Below is a small trained network, with its code and all its weights. Each question gives an input and a class and asks what happens when units are switched off, that is, made to give their printed mean instead of their output.

import numpy as np


def w(rows, s, z=0):
    codes = np.array(rows[::2]) - 128.0
    scale = np.full(codes.shape[1], s)
    scale[-1] = z or s
    return codes * scale


def norm(h):
    return h / np.sqrt((h * h).mean(-1, keepdims=True) + 1e-5)


def f(y):
    return np.maximum(y, 0)


def log_softmax(a):
    a = a - a.max(-1, keepdims=True)
    return a - np.log(np.exp(a).sum(-1, keepdims=True))


def net(x, mask):
    res = np.array(x, float).reshape(1, 3) / 4 @ E
    u = 0
    for l in range(3):
        y = f(norm(res) @ A[l][:, :-1].T + A[l][:, -1])
        res = res + np.where(mask[u : u + 13], y, B[l][:, -1]) @ B[l][:, :-1]
        u += 13
    return log_softmax(norm(res)[-1] @ U[:, :-1].T + U[:, -1])


A, B = {}, {}
E = w([
[144,150,194,145],'x0',
[180,195,78,179],'x1',
[254,138,96,14],'x2',
],0.0053)
A[0] = w([
[230,150,102,138,99],'0.n1',
[199,164,113,66,227],'0.n2',
[23,98,143,217,195],'0.n3',
[139,66,48,104,126],'0.n4',
[147,186,115,162,46],'0.n5',
[164,210,215,93,114],'0.n6',
[82,142,162,17,187],'0.n7',
[34,151,176,71,127],'0.n8',
[142,81,37,116,119],'0.n9',
[146,69,148,79,161],'0.n10',
[134,167,182,126,1],'0.n11',
[148,151,71,169,151],'0.n12',
[149,250,101,139,53],'0.n13',
],0.011,0.0035)
B[0] = w([
[198,184,124,193,176],'0.n1',
[52,109,180,251,198],'0.n2',
[96,236,57,216,252],'0.n3',
[73,201,181,97,164],'0.n4',
[181,42,3,111,150],'0.n5',
[15,225,157,6,163],'0.n6',
[161,127,95,165,175],'0.n7',
[126,18,117,156,171],'0.n8',
[52,203,193,80,163],'0.n9',
[190,84,126,190,165],'0.n10',
[66,231,200,2,133],'0.n11',
[187,58,113,38,168],'0.n12',
[117,8,6,105,167],'0.n13',
],0.0066,0.011)
A[1] = w([
[91,165,78,157,181],'1.n1',
[142,115,107,75,42],'1.n2',
[89,92,181,159,152],'1.n3',
[155,114,94,119,100],'1.n4',
[127,108,121,6,42],'1.n5',
[178,161,153,129,107],'1.n6',
[73,183,159,143,115],'1.n7',
[206,122,171,159,184],'1.n8',
[98,201,75,106,199],'1.n9',
[66,168,104,119,107],'1.n10',
[74,205,43,118,102],'1.n11',
[150,150,119,137,164],'1.n12',
[147,66,109,101,2],'1.n13',
],0.014,0.0039)
B[1] = w([
[157,73,99,101,246],'1.n1',
[124,132,2,168,131],'1.n2',
[198,112,98,85,175],'1.n3',
[123,18,120,122,141],'1.n4',
[155,200,81,29,133],'1.n5',
[115,145,143,98,138],'1.n6',
[152,165,158,88,204],'1.n7',
[27,131,58,206,152],'1.n8',
[158,97,210,87,221],'1.n9',
[146,159,146,90,189],'1.n10',
[174,138,234,81,241],'1.n11',
[63,216,90,176,156],'1.n12',
[178,113,115,203,134],'1.n13',
],0.0065,0.012)
A[2] = w([
[63,152,93,155,40],'2.n1',
[53,162,127,212,44],'2.n2',
[211,154,103,181,174],'2.n3',
[47,87,108,89,3],'2.n4',
[130,174,112,175,125],'2.n5',
[113,176,133,177,104],'2.n6',
[118,74,176,160,73],'2.n7',
[227,47,98,182,114],'2.n8',
[227,68,109,235,195],'2.n9',
[21,64,167,107,31],'2.n10',
[59,78,254,146,157],'2.n11',
[139,237,152,145,123],'2.n12',
[39,80,102,110,98],'2.n13',
],0.0094,0.0037)
B[2] = w([
[68,254,98,129,138],'2.n1',
[49,121,76,106,183],'2.n2',
[19,23,89,192,213],'2.n3',
[62,135,203,173,128],'2.n4',
[99,192,97,150,183],'2.n5',
[53,217,99,65,187],'2.n6',
[165,125,90,141,145],'2.n7',
[143,33,135,179,206],'2.n8',
[238,68,99,191,237],'2.n9',
[151,43,83,168,132],'2.n10',
[236,80,201,68,198],'2.n11',
[107,120,91,80,254],'2.n12',
[184,167,246,133,134],'2.n13',
],0.0068,0.0074)
U = w([
[211,12,108,215,250],'0',
[50,208,101,166,118],'1',
[185,180,253,49,160],'2',
],0.012,0.0013)

Each question gives the input, the list of numbers given to net, and the class t.
The units are the neurons (one row each of A and B). Each row of codes is followed by its name. A weight is (code - 128) times the scale printed after its matrix; where a second scale follows, it is the last column's (A, B and U).
mask holds one flag per neuron, layer by layer. A switched-off neuron (its flag False) gives its mean, the last column of its row in B, instead of its output. The means were averaged over made-up inputs and are rounded, as every weight is.
A unit's drop is (log p(t) with every unit on - log p(t) with that unit switched off) / (log p(t) with every unit on - log p(t) with every unit switched off).
k most important neurons: the k neurons with the biggest drops, biggest first
top k neurons in layer l: the k neurons of layer l with the biggest drops, biggest first
drop when u is switched off: that unit's drop, to one decimal
input [-6,2,5], class 2: most important neuron -> (0.n9)
input [-1,-3,4], class 1: 3 most important neurons -> (1.n9; 1.n11; 0.n10)
input [6,-5,-6], class 1: 3 most important neurons -> (0.n3; 0.n12; 1.n9)
input [5,4,-4], class 2: 2 most important neurons -> (1.n11; 1.n9)
input [8,-8,4], class 0: 3 most important neurons -> (0.n10; 0.n3; 0.n7)
input [7,-2,-7], class 1: 3 most important neurons -> (0.n3; 0.n6; 0.n9)
input [1,3,5], class 1: 4 most important neurons -> (0.n1; 0.n2; 1.n11; 0.n3)
input [6,-4,-6], class 1: 4 most important neurons -> (0.n3; 0.n12; 0.n6; 0.n9)
input [-7,-1,4], class 2: 2 most important neurons -> (0.n9; 0.n4)
input [6,2,-5], class 2: top 4 neurons in layer 0 -> (0.n2; 0.n1; 0.n10; 0.n7)
input [2,4,5], class 1: 3 most important neurons -> (0.n1; 1.n12; 1.n8)
input [8,-8,1], class 0: top 3 neurons in layer 1 -> (1.n11; 1.n7; 1.n10)
input [-4,3,8], class 1: top 3 neurons in layer 0 -> (0.n1; 0.n2; 0.n3)
input [5,-4,-8], class 1: top neuron in layer 2 -> (2.n2)
input [-8,7,-2], class 2: top 2 neurons in layer 0 -> (0.n9; 0.n4)
input [-1,0,8], class 1: top 2 neurons in layer 0 -> (0.n1; 0.n10)
input [-2,2,-6], class 1: drop when 0.n9 is switched off -> 0.1
input [0,-2,8], class 1: drop when 0.n10 is switched off -> 0.2
